Each row was made from one path, in order. Every step used is in the known rows, and no mark comes twice. Write each row's path.
Known rows
W -> D -> C -> H -> M -> J -> L -> S -> Z: [ 181  -53 -180 -400  -89 -161   89  273 -522  133  170   44 -364  -68
 -422   15   62 -141   48   23  -21  114 -180   23  195 -134 -499   61
  -20  230  417 -155 -108 -225   -9  176 -254 -194 -338  236  199    7
  572 -358  467  -47 -100   36  147 -119   75 -255  142 -312   94 -355
 -193  258  308  -62 -191  198   41    8 -123]
H -> D -> C -> W -> K -> M: [  97 -413 -131 -451 -204   -7 -417  364 -138   75   80  418 -321   88
 -253 -204   92 -272 -139  238  167  119   -8 -143  184  -55 -333   87
   95  202   83 -108  -59 -194  -38  271 -165   -6 -342  108  112   66
 -127 -238  428 -186   50  -73  -30  118   -1 -188  137 -316   -2  -55
 -228   14  127   95  -41  147  186  149   94]
J -> S -> L -> Z -> H -> W -> K -> C: [  61 -141 -185 -111   28   73 -203  427 -315   20    9  429   78 -135
 -319  -94   63 -150  -41  313 -103  160  -40 -250  188 -148 -423   99
   87  163   57 -346  240  -26   72  164 -177  -90 -209  259   41  -95
   41 -251  186 -166  -51  -35  136 -151   90 -164  198  173  -93 -283
 -148  100  -16  -15  141  108  191    2   41]
J -> Z -> H -> C -> W: [ 257 -316 -134   21 -107   54  145  593 -269   93  106  386 -138  -56
 -278 -144   93  -68 -183   78 -108  131  -47 -142  128  -80 -254    1
  -34  136  146 -282   34 -119   -8  128 -552   71 -353  131  205  -44
   77 -294    8  -30  -94    3  -78  -59  155 -344  161  -88  -51  -79
 -134   -5  -27   -8  -10  140  170  -49    4]
C -> H -> W -> K -> M -> J -> S: [  66 -125 -340 -525 -104  -67 -181  376 -325  -94  129  483 -122  -88
 -337   11   36 -280  -77  271 -189  139   21 -164  137 -219 -356  123
   34  136  166 -210 -152 -119 -109  252 -148 -153 -358  140   84  -22
  229 -324  218   -2   -7 -116  138  -48  107 -155  217 -258  -14 -251
 -144  312  -16  -15  -83  179   36  -15   89]
D -> H -> W -> K -> C: [ 101 -382 -209 -180  -94  -25 -291  273 -283   81  -82  509  143  -76
 -233  -52  139 -175  -45  144  130  183   -2  -15  244  -31 -360  108
  191  159   68 -201   11 -147  -22  163 -204  -97 -327  236    6  -68
  -56 -170  518 -287   34  -92  177 -109   44 -223  149 -145  -11 -209
 -214   88   35   61  162  120  105   42    4]
S -> J -> Z -> H -> W -> D: [ 109 -372 -120   -8  -52   34   49  351 -450  116  239  433   76   -8
 -213   26   18  -51   41  137   52  130  -66   18  303  -80 -303   14
    9   -6  181 -271   61   76   86  160 -633   50 -436   68  187 -145
  164 -190  339 -138  -50    5   49 -109   -1 -265  167  -47  -24 -287
 -118   79  -55  -17  125  193  180  -45   -1]
L -> M -> J -> Z: [ 185 -143 -206  -78  255  -51  147  272 -245 -142    5  341  427 -170
 -120  -39   28 -156  -65  114 -498  112 -202   -2  121 -242 -377  105
  -81  228  214 -253   11  -90  -27  192 -234  -99 -248  271  330   21
  347 -301  282 -188 -147  -46   26   32  -64 -417  162 -198   34 -264
 -262  416 -119    6  -82  224   87  -46   21]
Z -> C -> H -> D: [ 230 -161 -218 -137  -57   80  186  271 -387   83  132  271  -31   -6
 -216 -155  116   -2  -76  212 -185  153 -216  118  137   87 -426   16
  -33  200  292 -138   -4 -176  -50  253 -708 -117 -195  148  274   46
  171 -215  344  -77  -82  -45 -108   -4  206 -373  134 -101   12 -152
 -144   82   85    7 -318  154  213   74  -37]
D -> H -> W -> K -> M: [  50 -412 -149 -335  -28  -66 -309  257 -251   36   89  590   14   31
 -171  -78  137 -325 -107  178   99  154   80 -261  141  -10 -320  189
  154  162   31 -177 -120 -206  -40  243 -226   26 -409   47   94  -67
  -40 -260  517 -330   57 -137   89   -1  -25 -151  147 -245    0 -156
 -248   74    4   59   44  165  157  138   92]
M -> L -> S -> Z -> H: [ 269  -87  -51  150  374   53   97  163 -338   20  275   61   -3 -113
 -260 -120   73  -52    8  151  -53  144 -103 -152   12  -86 -437   49
  -18  212  204 -111   57 -194   22  101 -408 -147 -327  279  429   32
  504 -365  361 -175 -143   55   76 -283   -1 -244   73  -61   64 -235
 -165   28 -232   41  -89  210  179  216  -27]
W -> H -> M -> J: [ 148   18 -208  -99  -14  -17  284  284 -259  -82  102  222  238  -13
 -295   65  114 -110   49  178 -132  109  -57   32  103 -168 -336   40
   10  235  298 -198 -120 -211  -45  196 -158  -86 -355  217  218   32
  366 -364  595 -157 -196  -24  177  -90  167 -206  112 -172   71 -344
 -106  461 -184   66  -93  194  222  -49  153]
S -> Z -> H -> D -> C -> W -> K -> M -> L -> J: [ 214 -230  -61 -229   92   99 -161  428 -189   65  368  284 -260  -26
 -389 -254  101 -310  -38  340   64  133  -38 -124  194 -198 -376  172
  117  248  136  -91   75 -200   49  203 -194 -212 -288  315  275   63
  357 -428  489 -154  -38   65  -29   17   22 -200  168 -112   53  -19
 -229   -4   59   30  -14  110  219  243  122]
S -> C -> H -> W -> K -> M -> J -> Z: [ 112 -175 -301 -418   -6  -19    5  568 -233  -96   46  586 -127  -32
 -399    4   70 -166  -99  182 -287  101 -114 -145  296 -249 -278  138
   90  152  236 -329  -87 -181    1  308 -384  -10 -403  180  161  -12
  202 -406  212  -86  -35  -70  151 -110  235 -313  217 -277  -45 -291
 -177  349  175  -12   60  171   91   75   48]
H -> M -> W -> K -> C: [  90  -97 -249 -133  -97  -51 -212  342  -67  -62 -222  182  363  -22
 -384   87   76  -88   22  157 -219  149  -55  158  128 -145 -256  107
  226  309  160 -168 -111  -87   15  134   45 -160 -341  309   12  -38
   54 -267  461 -286  -95  -89  214 -134   58 -188  130 -245   -3 -259
 -154  195 -175  123  118  154  118    7   60]
D -> H -> C -> W -> K -> M -> J -> Z: [ 140 -333 -215 -277  -95  -73 -172  598 -169  110   25  659  128  -78
 -331  -49  127 -270 -151   59 -210  136  -24 -244  258 -232 -248  156
   87  216   97 -297 -187 -103  -31  250 -201  -43 -420  234  205   14
   97 -465  336  -32    2  -61  112  -24  125 -327  178 -324  -56 -162
 -275  227  -17  -17   13  174   38   50   68]
C -> H -> K -> M -> L: [  64  -71 -285 -287  127   14   47  345 -313 -152  145  377 -196  -34
 -217   12  178 -147  -34  292 -209  125  -34 -257  -17 -240 -371  217
  121  176  270 -139  -82 -254  -44  252  -73  -35 -274  302  157   70
  306 -315   46 -153   24  -76  207 -120  132 -257  125 -267   73 -248
 -167  174  -12  122 -103  201  184  280   71]
W -> D -> C -> H -> M: [ 144 -164 -175 -473 -313 -127   76  169 -446  112   30  188 -243   49
 -306   23   82   -2   -2  127   49  131 -119   98  120  -77 -447   41
   85  225  278  -92 -258 -262  -60  146 -229    5 -284    9   66   -2
  272 -164  381 -202    9  -18   72   -7  121 -243  194 -287   72 -234
 -175   86  215   20 -270  178  160   11  -19]
M -> K -> W -> D -> H: [  87 -527 -196 -302  -15 -122 -311  -11 -147  218  158  269  387  -31
 -195   66  168  -71   -2  -17  184  163  -52  179  140 -191 -358   54
   63  262   30  -70 -270   50  -76  190  -78 -164 -234  214  194   47
  291 -147  698 -189   69  -46  138  -58 -137 -161  141 -205   49 -316
 -212  -29 -150   50   82  249   50  290   62]
W -> D -> C -> H -> M -> L -> S -> J: [ 137  152 -186 -174   78  -52  141  251 -437   34  183  117 -249   77
 -282  131    0    7   81  278  -57  130 -197  103  145 -336 -430  108
  -49  189  428 -156 -271 -238  -46  228 -136 -119 -461  279  256  144
  578 -277  310  -19  -28   49  180 -205   18 -298  176 -154   74 -345
 -192  171   -4   12  -78  208  113   20  -60]
W -> H -> M -> L -> J -> S -> C: [  95  158 -157 -227  363  -24  449  498  -73 -119  179  -58  -47  -37
 -304  -65  -10 -223  -31  216 -208  181  -91  -33  -65 -378 -240  203
  -83  243  303 -223   32 -268   -9  154 -267  -68 -243  209  107  -34
  687 -301  232 -315 -178  -30  202 -110   90 -276  347   44   41 -295
 -172  315 -145  -75 -120  128  271   57  178]
K -> C -> H -> M -> J: [ 217   63 -344 -208 -170  -44  179  342 -363  -96  -65  344  106 -106
 -359  118   95  -44  -19  229 -328  114 -127   92  159 -133 -430   56
   86  236  355 -170 -163 -245  -40  209  -12 -101 -361  344  140   74
  326 -315  359  -69 -138  -56  216 -162  220 -267  130 -187   43 -302
  -97  387   71   67  -87  172  109  -21   23]
J -> Z -> M -> L: [ 139 -196 -134  -96  363   16  202  309 -326  -73  -95  294  313  -45
 -110   26  140  -41  -22  159 -361  145 -150 -143  -16 -361 -329  108
   67  147  198 -117  -50  -85   52   75 -432  -46 -119  243  296  -65
  406 -312  -38 -169 -101  -24   25 -105   85 -416  251  -73   46 -258
 -283  298  -83   76 -154  222  120  111   50]
K -> W -> H -> M -> J -> Z: [  69 -194 -306 -122 -105  -50   74  354 -239  -21  -19  282  436  -83
 -275   54  123 -115    8  118 -467  105 -109  -26  186 -292 -377   97
   36  259  172 -264 -125  -55  -13  177  -90 -126 -226  341  164  -60
  327 -339  467 -187 -235  -20  136  -30  186 -351  118 -182  -17 -364
 -186  509  -55   20   36  173  184  -90  105]
H -> M -> L -> J -> Z -> D -> C: [ 177 -100 -168   -9  139   72  237  273 -364    9 -113  150  277   67
 -154 -190   48 -188   -3  103 -382  162 -222   84  149 -262 -340  138
   37  364  259 -149   59 -142  -52   64 -185  -57  -13  256  269 -113
  408 -300  248 -323 -202   40 -125   57   42 -500  259  -75   93  -87
 -384  222  157  -62 -181  128  172    4   43]
M -> W -> K -> C -> D -> H: [ 119 -402 -165 -222   40 -107 -134  263 -163  174  -95  352  475  -94
 -381  -31   61  -90 -147   28  128  199 -164  175  289   27 -253  101
  209  273  141 -197 -202  -15  -56  201    2 -246 -357  295   26   60
  214 -245  489 -286   83  -54  111 -131  -25 -222  136 -447   15 -180
 -248  -70 -181   68  -49  196   46  198   16]
D -> H -> M -> L -> J -> S: [  95   50 -129 -128  284  -90  239  325 -231    9  125   95  207 -122
 -138  -82   50 -340  -67  162 -175  216  -42 -136 -106 -291 -318  246
  -36  278  197 -141  -95 -177  -57   73  -17 -139 -173  235  125  -88
  686 -258  237 -187 -122  -72  124  -39  -88 -312  313  -73   63 -166
 -287  271 -177  -93 -267  161  176   38   76]
H -> M -> W -> K -> C -> D: [  96 -203 -197 -184  -31  -48  -69  454 -128   19 -146  153  229   26
 -399   50   20  -31 -117  177 -149  151 -163  183  246  -60 -217   52
  212  236  281 -191  -81 -101    2  204   58 -194 -307  297  -60   41
  211 -291  335 -241  -48  -44   84  -99   80 -205  132 -481  -19 -178
 -159   83 -191  123   38  162  125   36   61]
D -> C -> W -> H -> K -> M: [  49 -409 -273 -443 -157  -46  -93  402 -350   20  126  477 -273  -49
 -312 -174   76 -280  -63  231  112   99   58 -171  144  -64 -391  163
   60  211  162 -193  -24 -171  -69  240  -83   47 -293  196   40   17
  -58 -277  448 -322  -31  -35   40   69   89 -117   56 -184   38 -138
 -188  110  208   68  -46  140  222  141  149]
L -> S -> J -> Z -> C: [ 231  -28 -186  167  214   13  247  345 -430   78  -64  295  366  -87
 -111  -71  -25  -76  -41  157 -587  130 -250   45  182  -98 -301  140
 -138  309  244 -245  -48   89   10  157 -555  -50 -288  241  348  -18
  271 -276  410 -110 -220  -23 -140  -75  -73 -449  145   34  -30 -223
 -259  235   -6  -81  -67  185   78  -90  -46]
J -> Z -> D -> C: [ 196 -377 -172  -70    4   43   63   86 -394   91 -227  267  302   17
 -128 -245   28 -109  -71  -25 -163  154 -237   89  187  -13 -344   28
    6  324  154 -142   59  -23  -85   78 -364   43  -98  100  268 -106
   73 -169  258 -348 -123   -9 -173   65   -8 -458  210 -123   61 -135
 -357   80  187  -41 -198  174   97   60  -21]
S -> L -> J -> Z -> H -> M -> W: [ 144    1 -127  181  164  -14  333  468 -183  -72   17  221  464  -45
 -352  -45   21 -127  -29  190 -450  140 -136  -50   75 -139 -210  139
   24  357  237 -350  -16  -45  107  111 -148  -40 -288  210  175 -112
  426 -429  311 -230 -284   -8   29  -96   40 -279  152  -11   -2 -233
 -180  238 -117  -69 -134  175  240   70   88]
D -> C -> W -> H -> M -> J -> L -> S: [ 130   38 -206 -286 -117 -112  154  434 -429    3  106  135 -162  -13
 -335  -50  111 -268    3   41  -67  104  -75    0  249 -293 -408   86
 -103  276  315 -268 -143 -149 -109  182  -91 -218 -281  362  159   39
  386 -287  505  -70 -166   16   69  -56   64 -316   99 -222  116 -247
 -184  388  238  -26  -96  152  129 -207   24]
Z -> J -> L -> M -> W: [ 157  -39 -226  -57  236  -58  204  185 -263 -188   -1  152  586  -73
 -190   10    9 -253  -19   38 -343  133 -183  166  -69 -132 -298  161
   -7  250  165 -206   53    3  -33  202 -265 -164 -286  283  266  -58
  302 -268  340 -429 -182  -75  -15   15 -142 -268  217 -196  147 -296
 -221  221  -61    6 -118  216  167 -116  -15]
H -> W -> K -> C -> D: [ 114 -416 -184 -220  -36   28 -132  421 -278   41  -38  318  -91   14
 -237  -49   69  -52 -172  245    9  148 -125   72  328   -2 -281   -2
  149   70  239 -218  125 -137  -14  238 -171 -133 -264  236  -77   31
   91 -167  274 -214   46  -48   14  -52   61 -234  133 -375  -35 -147
 -144   33  -16  104  151  139  122   22   26]
L -> J -> S -> C: [ 183  -73 -159 -191  347  -58  352  375  -52  -90   86  -17  -28 -115
 -143 -150  -79 -192 -182  143 -113  172 -143   45  -77 -131 -220  110
 -161  224  275 -198  144 -157  -27  142 -314   14 -331   97  134  -40
  508 -121  204 -265 -124  -94   49  -45 -129 -285  352   84    9 -252
 -157  178   -3 -102 -101  177  147   99   71]
M -> W -> D -> H -> K -> C: [  23 -426 -334 -156  -11 -116 -166  331 -240  127  -11  359  371 -186
 -319   37   51  -81   60   15  158  191  -40  232  203  -47 -375  108
  169  186  223 -213   43   18   -1  152  -18 -161 -315  402   28  -71
   94 -214  570 -312   10  -56  300 -179   -5 -187   78 -168   21 -301
 -186   34  -37   58   51  193  108  208   -7]
S -> C -> H -> W -> K -> M -> L -> Z: [  50   40 -219 -480  253  118   75  506 -134 -134  240  293 -383   35
 -374   28  166 -129  -91  335  -34   99  -94 -178   51 -374 -391  204
   86  161  264 -279  -12 -323  -12  342 -229  -20 -273  285  225   62
  375 -328 -119 -128   80  -34  147 -185  154 -183  231  -70  -15 -275
 -137  168    7  108  153  180  282  163   53]
M -> J -> S -> L -> Z -> C -> D -> H -> W: [ 101 -159 -190  -63  255   66  339  529 -413  214  184  579  -36 -161
 -298 -126    0 -167 -157  222  157  188 -184  -47  235  -51 -358   83
 -130  186  356 -422  244  -46  -31  273 -294 -101 -149  222  148  -36
  486 -492  124   95 -123    8  -84  -75   36 -163  231    7  -42 -220
 -253  160   19  -96 -139  166  229   85   61]
J -> S -> Z -> M -> K -> H -> W: [  98 -472 -290 -227  347   30   94  405 -423  -29  -13  424  211  -71
 -341  -84  -10 -289   21  218  -63  142    4 -115  -54  -64 -372  132
    7  207  279 -140   78  -88   22  149 -331  -72 -102  259  109 -147
  336 -493  134 -100 -271  -84  -45 -128  225  -29  187   79  -84 -236
 -182  286  -39  -53  -19  142   98  122   70]
Z -> D -> C -> W -> K -> M -> J -> S -> L: [  97 -172 -171 -417  -88  -14 -219  348 -186    3   -8  595  -96   46
 -289 -158  -22 -285 -120  280  -64  153 -114 -221  167 -227 -244   30
  -52  306   90 -216    0  -83  -46  257   17   12 -277   49  153   84
   90 -454  273  -32  -60  -13   72   35  -48 -120  232 -150    6 -223
 -287  120  100  -38 -112  176   42  197  220]
Z -> J -> L -> S -> C -> W -> K -> H -> D: [  82 -261 -160 -254  108   -1   14  599 -241  -11  159  239  181  166
 -148 -205   51 -303  -79   86  -10  142 -179 -126  109  -55 -359   70
   -6  152  182 -221  141 -167   14  344 -478 -181 -308  370  220   31
  155 -255  601 -251 -127  -49   78 -166  213 -326  168 -182  -33 -244
 -146  164  220  -84  -54  124  256  -84  -47]
S -> C -> D -> H -> M: [ 162 -158  -44  -86  197 -100  401  429 -202  150   57  286  -52   34
 -254  -87  -12 -109 -214   26  285  187 -191  -58   77   87 -239  104
   34  217  366 -193  -57 -368   -9  205 -306  121 -427   22   95    0
  440 -331  301 -257 -111  -44   71 -111   92 -246  266 -327   23 -190
 -246   58  -19    9 -227  172  269  185   41]

Write each row's path
[ 261 -170 -304 -349  -10  -27  164  109 -523  -60  -21  455  312  -67
 -280 -140   -9  -90  -61  104 -414  129 -326  183  260 -159 -513   60
  -27  318  234 -178 -153 -181 -160  209 -346 -146 -170  194  381   60
  265 -301  269 -223  -84   45 -123   54  122 -451  191 -195   91 -169
 -327  187  239  -53 -288  174    0  -28  -31] | L -> M -> J -> Z -> D -> C -> H
[   6 -207 -115 -331  306   80  -47  433 -219   70  246  370  -70   11
 -263  -38  177 -233 -146  251  129  138  -72 -224  150 -249 -390  214
  127  148  198 -265  -13 -191  -35  315  -34 -117 -192  328  184   36
  403 -344   53 -163  117  -26   32  -93   12 -185  173 -266   -7 -148
 -257   78 -164  109   70  198  276  174   58] | C -> D -> H -> W -> K -> M -> L -> Z
[ 111 -385 -220 -174  230  -52   94  479 -120  -85   22  256  499   38
 -288  -26   -8  -86 -148  147 -311  160 -172  141  132  -38 -272  129
   71  262  318 -288  -35 -174  -82  300  -84 -317 -373  327   84   89
  274 -421  266 -305  -27  -55  -34  -33  151 -256  141 -330  -61 -185
 -180  -19 -329   42    8  150  106  -14   89] | L -> M -> W -> K -> H -> C -> D
[ 162 -156 -173 -114  -79  -95  147  371 -411  258    0  481  514 -113
 -256   28   82  -99   81  -40 -315  171 -147  135  304 -172 -348  120
   53  312  176 -201 -145   90   20  113 -467 -125 -173  184  275 -113
  320 -416  726 -123 -150   -2   42  -54   66 -383  190 -187   28 -235
 -300  256   25  -63 -208  184  122  -35   68] | W -> D -> H -> M -> J -> Z -> C
[  76   82 -206 -375 -163  -12   85  291 -293    0  -70  144  297  126
 -488  -11  116 -164    6   -4  -54  128 -228  134  156 -182 -310  139
  179  425  218 -210 -256  -76  -94  156 -214 -205 -228  148  195 -106
  210 -308  191 -120  -74    8  -40  -36  160 -256  244 -290   66 -231
 -233  162  118   15 -127  163  110 -128  -23] | J -> L -> Z -> D -> C -> H -> M -> W -> K
[ 144 -438 -263 -129  151  -91 -220  193 -140  137  223  300  296  -45
 -204   57   95  -66  -25   32  -76  180  -51  178   90 -255 -412  110
  -14  216  166 -178  -79 -159 -101  245 -230 -200 -300  271  254   65
  278 -327  539 -228    9  -28   80   19    0 -244  201  -38   10 -278
 -252  -61 -229   10  121  174   61  156   48] | L -> M -> K -> W -> D -> H -> C
[  92 -619 -264 -391   36  -25 -107  201 -493   99  -47  421  213   39
 -283   -3   60  -87  139  113  168  130  -12  244  223 -162 -446   49
   95  207  258 -106  -26   36  -30  135 -243 -157 -101  245  113  -78
  169 -292  526 -222  -53  -25  -65  -44  129 -134  185   42   35 -242
 -212   84  198    8    7  165   80  109   86] | Z -> M -> K -> H -> W -> D -> C
[ 127  120 -120 -120  419  -79  409  469  -72   -9  128   97   -3  -95
 -239  -95  -32 -268  -98  108    3  222 -109  -72  -99 -283 -236  245
  -64  276  300 -195   22 -286  -16  118 -203  -21 -312  181  144  -69
  716 -324  192 -231 -155  -61  204 -137  -13 -299  408   12   48 -246
 -265  218  -76 -103 -187  144  227  156   96] | D -> H -> M -> L -> J -> S -> C
[  91  -76 -268 -459 -233  -59  -48  377 -409 -133   74  531  -89  -10
 -318   70  227 -320  -52  127 -201  100  -20 -205  272 -174 -290  183
  130  166  200 -244 -158  -77  -46  276 -234 -149 -424  197   73  -39
  162 -276  267  -30   18 -134  149  -15  123 -271  199 -340   85 -316
 -124  347  249   43   34  172   37  -51   54] | C -> H -> W -> K -> M -> J -> L
[ 121 -194 -111 -295 -114   11  300  503 -357   44   60  340   20  143
 -294 -222   44 -248  -94  274 -329  124 -179 -109  201 -212 -304   63
  -61  323  179 -296  -52 -259   12  201 -249  110  -63   89  110  -16
  243 -368  401 -325 -213   90  -86  116  138 -286  137  -58   -1  -96
 -283  242  247 -110 -161   94  252  -48  160] | S -> L -> J -> Z -> D -> C -> W -> H -> M
[ 123 -180 -119 -230  269 -124  -52  299 -224  -41   18   97  300    6
 -341   30   53 -149   -6   46  -89  135 -139    4   32 -167 -273   76
   86  244  210 -138 -135  -69   36  113 -454 -268 -376  166  263  -85
  314 -387  393 -125 -124  -16   27 -139   -9 -173  173 -218   27 -317
 -212  211  -66   34  -35  227  -23   15  -21] | J -> L -> S -> Z -> M -> W -> K
[ 167 -434 -210 -329 -232  -40 -143  605 -267  127  258  467  -48  -43
 -337   33   81 -102  -65   90 -235  109   22  -29  317 -245 -327   -3
   19   58  139 -259  -50   14   26  230 -357  -32 -389  218  223   12
  114 -350  352  -99   28    9   79  -59   93 -280  113 -176  -37 -165
 -118   21  -22   14   74  192  111   23  102] | K -> M -> J -> Z -> H -> C -> W -> D
[ 142 -430 -261 -160  363   64  133  476 -472  163   52  494  171  -94
 -354  -45   48 -125 -139  194  161  146 -126   85  246  -89 -449   84
   73  113  342 -257   87 -110  -16  235 -267 -106  -78  388  155  -22
  333 -363  136 -110  -78    3 -147 -114  161 -155  180   21  -42 -117
 -243  113   49   28   43  157  148  131  -25] | L -> Z -> M -> K -> C -> D -> H -> W
[ 148 -162 -143 -260  162  133  197  560 -211  123  420   87 -223  -76
 -397 -258   62 -270  -17  338 -112  170 -106   38   92 -224 -353   85
 -125  191  226 -169  142 -151   15  233 -578 -235  -37  318  220   34
  494 -422  343  -79 -175   69  -42   30  128 -211  145  -25  -15  -84
 -177  189 -131  -58 -173   99  291   73  131] | M -> L -> J -> S -> Z -> C -> W -> H -> D
[ 119 -153 -321 -275 -207  -42  -65  313 -347  164   83  336  294   37
 -382  202   68   30   83  185 -479  103 -199  239  262 -343 -319  116
   55  311  186 -136 -363  130   19  232 -318 -140 -210  241  186   27
  343 -335  494   42 -127   21   14  -42  115 -245  184 -153  -40 -340
 -163  171    7  -10  118  183   36   28   48] | S -> J -> Z -> C -> H -> M -> K -> W -> D
[ 148 -192 -261 -242   63   91  -24  457 -371  -18  203  274  224   14
 -360 -147   99 -330   17  210 -276  114 -136   44  197 -229 -428   95
    3  132  125 -199  122  -87   -4  355 -456 -199  -50  482  216  109
  110 -300  560 -337 -166    8    4   59  216 -268  119 -130   64 -172
 -178  251   47  -15  -57   97  248  -80   26] | Z -> J -> L -> M -> K -> C -> W -> H -> D
[ 118    2 -113 -223  282  -13  296  354 -232  -10  236  -84  -71 -117
 -349 -103   34 -305    1  283 -250  163  -61 -171 -131 -242 -335  190
  -39  247  244 -128   16 -261   35  112 -202 -106 -160  207  122  -65
  716 -403  263 -257 -213    5  141  -41   47 -154  225  -83   20 -247
 -201  344 -228  -69 -179  146  222   73  109] | W -> H -> M -> L -> J -> S -> Z
[ 104 -328 -146   10   78   -4   -7  384 -495  101  312  307   39    9
 -162   13  -25  -48   39  155  -72  128  -79   25  322 -146 -390   -5
  -80  -16  229 -302   53   20   49  183 -600  -42 -409  170  256 -100
  248 -181  439 -148  -67   30   34 -172  -36 -311   95  -15  -41 -269
 -131   94  -50  -56  123  200  154  -94  -66] | L -> S -> J -> Z -> H -> W -> D
[ 189  250 -209 -201  228  -57  316  444 -288  -89   59   25 -215  102
 -410   38  103 -135  -42   52 -235  108 -177  -54   45 -287 -254  148
  -40  341  419 -198 -245 -276  -59  233 -337  -56 -251  228  201   86
  541 -329  199    6 -179  -60   97 -183  208 -292  228 -233   71 -297
 -139  294   87  -44 -137  177   89   93  -49] | J -> L -> S -> C -> H -> M -> K
[ -33 -265 -202 -399  287  -82   16  368 -164 -101 -134  356  841  -39
 -288    4   27 -189  -21  231 -292  148 -127 -162  -84 -189 -359  175
   71  363  104 -266 -138   60   49  191   29 -218 -200  281  134  -60
  266 -395  206 -207  -98  -83   85 -165   96  -88  192  103 -117 -383
 -190  228 -173  -26  -89  208  102   69  135] | J -> S -> L -> Z -> M -> W -> K -> H
[ 112 -251 -169 -165  344  113 -196  308 -271  -64  255  232 -151  177
 -192 -132   41 -246  -34  274 -201  146  -93 -143   89 -171 -379   45
   16  151  221 -119  140 -364  -29  265 -400  -63 -202  215  372   -9
  252 -465  326 -289 -116   33   19 -144   24 -185   56 -194   -3 -133
 -274   85 -113   52  118  169  150  174   43] | H -> W -> K -> M -> L -> S -> Z -> D
[ 154 -460  -62 -513 -104 -146  -76  301 -310  397  247  385  -95 -156
 -327 -122   13 -214  -80    8  306  203  -66   52   99  -21 -336   47
  -46  209   34  -77 -151   -9   -8  130 -504  -26 -228  -15  151  -50
  289 -299  494 -106   20   10   35  -37 -155  -78  186 -237   -7 -134
 -258 -118  -10  -65 -202  198   87  154   47] | J -> S -> Z -> C -> W -> D -> H
[ 180 -137 -237 -333  -88   21  -42  288 -529   24  165  361 -274   78
 -401 -113   86 -191   10   93  120  131 -191   36  339 -122 -406    5
   44  209  305 -213    0 -240 -112  218 -512 -261 -311  159  257  -44
  258 -400  403   42  -75   62   -8  -97  185 -253  167 -293   65 -244
 -221  205  327  -52   -1  138  -19  -83  -85] | M -> J -> L -> S -> Z -> D -> C -> H -> W -> K
